Below is a small trained network, with its code and all its weights. Each question gives an input and a class and asks what happens when units are switched off, that is, made to give their printed mean instead of their output.

import numpy as np


def w(rows, s, z=0):
    codes = np.array(rows[::2]) - 128.0
    scale = np.full(codes.shape[1], s)
    scale[-1] = z or s
    return codes * scale


def norm(h):
    return h / np.sqrt((h * h).mean(-1, keepdims=True) + 1e-5)


def f(y):
    return np.maximum(y, 0)


def log_softmax(a):
    a = a - a.max(-1, keepdims=True)
    return a - np.log(np.exp(a).sum(-1, keepdims=True))


def net(x, mask):
    res = np.array(x, float).reshape(1, 6) / 4 @ E
    u = 0
    for l in range(3):
        y = f(norm(res) @ A[l][:, :-1].T + A[l][:, -1])
        res = res + np.where(mask[u : u + 4], y, B[l][:, -1]) @ B[l][:, :-1]
        u += 4
    return log_softmax(norm(res)[-1] @ U[:, :-1].T + U[:, -1])


A, B = {}, {}
E = w([
[77,130,120,74,148,164,130],'x0',
[108,118,2,158,129,119,84],'x1',
[50,176,128,197,27,133,123],'x2',
[128,179,86,135,224,54,165],'x3',
[129,42,112,108,93,205,193],'x4',
[129,151,60,57,83,149,150],'x5',
],0.0088)
A[0] = w([
[97,180,151,149,200,82,110,59],'0.n0',
[127,145,229,184,170,113,174,174],'0.n1',
[89,186,165,82,111,121,247,6],'0.n2',
[67,134,231,250,121,123,59,100],'0.n3',
],0.015,0.0027)
B[0] = w([
[13,109,73,105,187,114,177,191],'0.n0',
[252,190,139,119,136,168,103,206],'0.n1',
[154,49,189,88,105,145,110,183],'0.n2',
[214,139,218,152,69,93,25,246],'0.n3',
],0.012,0.011)
A[1] = w([
[182,115,189,164,219,84,149,32],'1.n0',
[124,251,140,140,183,96,186,39],'1.n1',
[32,119,134,235,99,137,101,46],'1.n2',
[181,31,86,231,197,139,126,252],'1.n3',
],0.016,0.0014)
B[1] = w([
[152,80,239,159,124,62,102,253],'1.n0',
[10,165,59,92,132,175,219,197],'1.n1',
[122,204,133,159,153,138,179,194],'1.n2',
[220,57,167,67,75,188,63,231],'1.n3',
],0.012,0.0066)
A[2] = w([
[166,112,116,230,8,171,124,239],'2.n0',
[126,80,63,76,128,158,73,4],'2.n1',
[88,198,65,202,79,112,199,149],'2.n2',
[124,48,131,132,147,177,249,79],'2.n3',
],0.016,0.0012)
B[2] = w([
[42,182,85,111,194,87,214,249],'2.n0',
[103,55,97,94,166,136,175,191],'2.n1',
[95,181,157,175,90,116,149,178],'2.n2',
[142,66,45,109,146,160,10,192],'2.n3',
],0.013)
U = w([
[249,121,168,145,97,102,86,145],'0',
[62,195,53,143,126,101,180,197],'1',
[161,29,31,48,149,161,141,3],'2',
],0.012,0.00032)

Each question gives the input, the list of numbers given to net, and the class t.
The units are the neurons (one row each of A and B). Each row of codes is followed by its name. A weight is (code - 128) times the scale printed after its matrix; where a second scale follows, it is the last column's (A, B and U).
mask holds one flag per neuron, layer by layer. A switched-off neuron (its flag False) gives its mean, the last column of its row in B, instead of its output. The means were averaged over made-up inputs and are rounded, as every weight is.
A unit's drop is (log p(t) with every unit on - log p(t) with that unit switched off) / (log p(t) with every unit on - log p(t) with every unit switched off).
The circuit of an input: a set's keep is (log p(t) with only the set's units on - log p(t) with every unit switched off) / (log p(t) with every unit on - log p(t) with every unit switched off). Starting from all 12 units, units are removed one at a time, each time the one whose removal leaves the highest keep (on an exact tie, the one counted first), for as long as the keep stays at least 0.8.
circuit, biggest first: the units of the circuit, biggest drop first
top k neurons: the k neurons with the biggest drops, biggest first
k most important neurons of layer l: the k neurons of layer l with the biggest drops, biggest first
drop of u: that unit's drop, to one decimal
input [-3,-7,1,8,5,8], class 0: top 2 neurons	0.n2; 2.n0
input [1,-4,-6,0,-3,-3], class 2: circuit, biggest first	0.n3
input [-8,1,-5,4,-1,-2], class 2: top 4 neurons	0.n3; 1.n1; 0.n0; 0.n2
input [-5,6,7,-7,-3,-2], class 1: 2 most important neurons of layer 0	0.n1; 0.n2
input [1,-2,1,6,-3,2], class 2: top 2 neurons	0.n2; 2.n3
input [1,3,2,2,-1,-4], class 0: top 2 neurons	0.n3; 2.n0
input [-3,6,1,-8,-4,-3], class 1: top 2 neurons	2.n0; 0.n1
input [4,-2,5,-5,1,0], class 1: top 2 neurons	2.n0; 1.n0
input [2,6,4,-3,8,-5], class 1: top 2 neurons	2.n0; 1.n2
input [3,-5,5,8,1,4], class 2: top 3 neurons	0.n2; 0.n3; 0.n0
input [8,7,-2,-4,-8,-2], class 1: 2 most important neurons of layer 1	1.n2; 1.n3
input [4,0,0,-5,-6,3], class 1: drop of 0.n2	0.1
input [7,1,6,-2,-6,-5], class 0: drop of 0.n3	4.1
